Below is a small trained network, with its code and all its weights. Each question gives an input and a class and asks what happens when units are switched off, that is, made to give their printed mean instead of their output.

import numpy as np


def w(rows, s, z=0):
    codes = np.array(rows[::2]) - 128.0
    scale = np.full(codes.shape[1], s)
    scale[-1] = z or s
    return codes * scale


def f(y):
    return np.maximum(y, 0)


def log_softmax(a):
    a = a - a.max(-1, keepdims=True)
    return a - np.log(np.exp(a).sum(-1, keepdims=True))


def net(x, mask):
    res = np.array(x, float).reshape(1, 7) / 4 @ E
    y = f(res @ A[0][:, :-1].T + A[0][:, -1])
    res = res + np.where(mask, y, B[0][:, -1]) @ B[0][:, :-1]
    return log_softmax(res[-1] @ U[:, :-1].T + U[:, -1])


A, B = {}, {}
E = w([
[40,110,19,85,82,52],'x0',
[201,88,150,2,147,52],'x1',
[124,134,139,137,130,110],'x2',
[12,49,216,82,153,176],'x3',
[118,194,191,85,11,163],'x4',
[124,134,132,129,131,122],'x5',
[128,131,122,119,132,140],'x6',
],0.007)
A[0] = w([
[171,96,144,42,159,72,110],'N0',
[141,105,125,143,135,127,70],'N1',
[154,120,148,147,136,116,80],'N2',
[125,136,129,120,115,132,67],'N3',
[81,141,97,206,114,181,143],'N4',
[136,74,82,153,248,108,5],'N5',
[75,130,109,205,105,154,157],'N6',
[129,146,158,105,51,136,64],'N7',
[87,146,82,109,136,96,108],'N8',
[82,93,173,110,156,140,96],'N9',
[147,149,98,157,131,123,103],'N10',
[93,99,84,121,111,105,77],'N11',
[139,155,151,122,162,131,70],'N12',
[152,110,137,77,139,96,125],'N13',
[162,113,143,63,106,113,153],'N14',
[101,110,132,123,152,142,136],'N15',
[64,131,69,95,98,81,57],'N16',
[162,133,175,140,170,147,59],'N17',
[76,65,161,134,151,165,80],'N18',
[154,110,140,151,164,137,53],'N19',
[117,126,117,145,122,166,56],'N20',
[91,102,152,114,122,142,87],'N21',
[105,107,157,114,129,134,114],'N22',
[159,122,101,149,138,116,102],'N23',
[125,102,127,135,110,108,102],'N24',
[184,151,87,136,120,127,111],'N25',
[181,165,70,161,128,114,97],'N26',
[154,154,119,132,88,124,111],'N27',
[132,173,171,90,53,143,38],'N28',
[84,101,131,113,127,115,126],'N29',
[106,122,135,111,146,133,144],'N30',
[159,145,120,127,97,121,114],'N31',
[99,125,90,96,121,136,36],'N32',
[183,134,187,142,155,175,95],'N33',
[148,154,103,126,135,132,158],'N34',
[138,120,152,125,147,164,85],'N35',
],0.015,0.0017)
B[0] = w([
[158,127,161,168,238,136,245],'N0',
[108,123,116,131,122,131,144],'N1',
[135,119,132,130,107,131,155],'N2',
[112,127,122,133,127,135,138],'N3',
[158,111,147,160,234,130,239],'N4',
[1,150,27,137,120,174,254],'N5',
[157,118,142,160,220,141,226],'N6',
[55,142,67,132,136,154,200],'N7',
[157,99,132,149,77,148,193],'N8',
[137,168,157,67,108,90,200],'N9',
[125,143,150,94,129,112,182],'N10',
[149,106,130,154,73,146,192],'N11',
[152,106,126,139,107,123,156],'N12',
[147,124,147,151,190,127,195],'N13',
[143,129,141,162,200,136,199],'N14',
[124,143,144,101,128,113,166],'N15',
[179,77,125,167,50,152,229],'N16',
[170,94,133,156,70,141,193],'N17',
[129,173,163,72,114,87,211],'N18',
[125,105,105,146,87,147,170],'N19',
[133,117,127,141,158,124,158],'N20',
[128,159,142,81,120,105,175],'N21',
[126,153,134,96,116,105,168],'N22',
[110,147,135,90,118,115,176],'N23',
[133,126,121,130,118,137,144],'N24',
[134,149,175,79,110,95,204],'N25',
[133,168,175,59,113,85,231],'N26',
[111,143,131,85,122,108,180],'N27',
[39,129,48,134,125,146,218],'N28',
[144,143,144,95,107,104,178],'N29',
[134,140,140,108,127,109,158],'N30',
[117,142,150,96,122,123,173],'N31',
[148,112,131,148,88,125,168],'N32',
[177,68,114,174,52,145,225],'N33',
[130,134,151,111,120,103,169],'N34',
[147,113,127,137,94,117,166],'N35',
],0.024,0.0094)
U = w([
[181,138,153,181,255,154,136],'0',
[139,209,168,33,85,76,11],'1',
[204,72,113,183,19,176,198],'2',
[11,170,23,133,124,187,192],'3',
],0.0082,0.0011)

Each question gives the input, the list of numbers given to net, and the class t.
The units are the neurons (one row each of A and B). Each row of codes is followed by its name. A weight is (code - 128) times the scale printed after its matrix; where a second scale follows, it is the last column's (A, B and U).
mask holds one flag per neuron, in row order. A switched-off neuron (its flag False) gives its mean, the last column of its row in B, instead of its output. The means were averaged over made-up inputs and are rounded, as every weight is.
A unit's drop is (log p(t) with every unit on - log p(t) with that unit switched off) / (log p(t) with every unit on - log p(t) with every unit switched off).
The circuit of an input: a set's keep is (log p(t) with only the set's units on - log p(t) with every unit switched off) / (log p(t) with every unit on - log p(t) with every unit switched off). Starting from the 12 units with the biggest drops (on a tie, the unit counted first), units are removed one at a time, each time the one whose removal leaves the highest keep (on an exact tie, the one counted first), for as long as the keep stays at least 0.8.
circuit, biggest first: the units of the circuit, biggest drop first
unit that matters most: the unit with the biggest drop
top k neurons: the k neurons with the biggest drops, biggest first
drop when u is switched off: that unit's drop, to one decimal
input [3,7,5,-7,6,8,3], class 0: unit that matters most	N0
input [-3,0,-5,-6,-6,0,4], class 1: top 4 neurons	[N26 N25 N28 N7]
input [1,3,5,3,4,-3,1], class 3: top 4 neurons	[N4 N28 N6 N7]
input [-6,3,5,6,-6,5,-8], class 1: top 2 neurons	[N18 N9]
input [-1,-7,-6,8,8,-5,4], class 1: top 4 neurons	[N18 N5 N9 N21]
input [0,7,-4,2,8,1,7], class 3: top 3 neurons	[N28 N7 N4]
input [3,8,0,-1,7,-6,-2], class 0: top 2 neurons	[N0 N5]
input [6,5,-7,-3,-2,-4,5], class 2: top 4 neurons	[N16 N4 N8 N6]
input [-8,-4,4,-6,7,8,-4], class 2: top 2 neurons	[N33 N5]
input [8,1,5,5,-8,-8,0], class 2: top 2 neurons	[N16 N11]
input [-2,-6,0,4,7,1,-7], class 3: top 3 neurons	[N28 N7 N0]
input [6,-6,5,-5,3,1,-6], class 0: top 3 neurons	[N4 N6 N33]
input [-1,-5,-4,8,6,-2,7], class 1: top 3 neurons	[N18 N5 N9]
input [4,3,-6,-4,-7,-6,2], class 3: circuit, biggest first	[N5]
input [4,-5,-5,0,5,-5,-2], class 0: top 2 neurons	[N5 N4]
input [4,-5,1,-7,-2,-7,2], class 1: drop when N26 is switched off	0.9
input [2,0,8,3,-4,8,-6], class 3: drop when N25 is switched off	0.4
input [1,4,1,-4,6,-4,0], class 3: drop when N7 is switched off	0.1
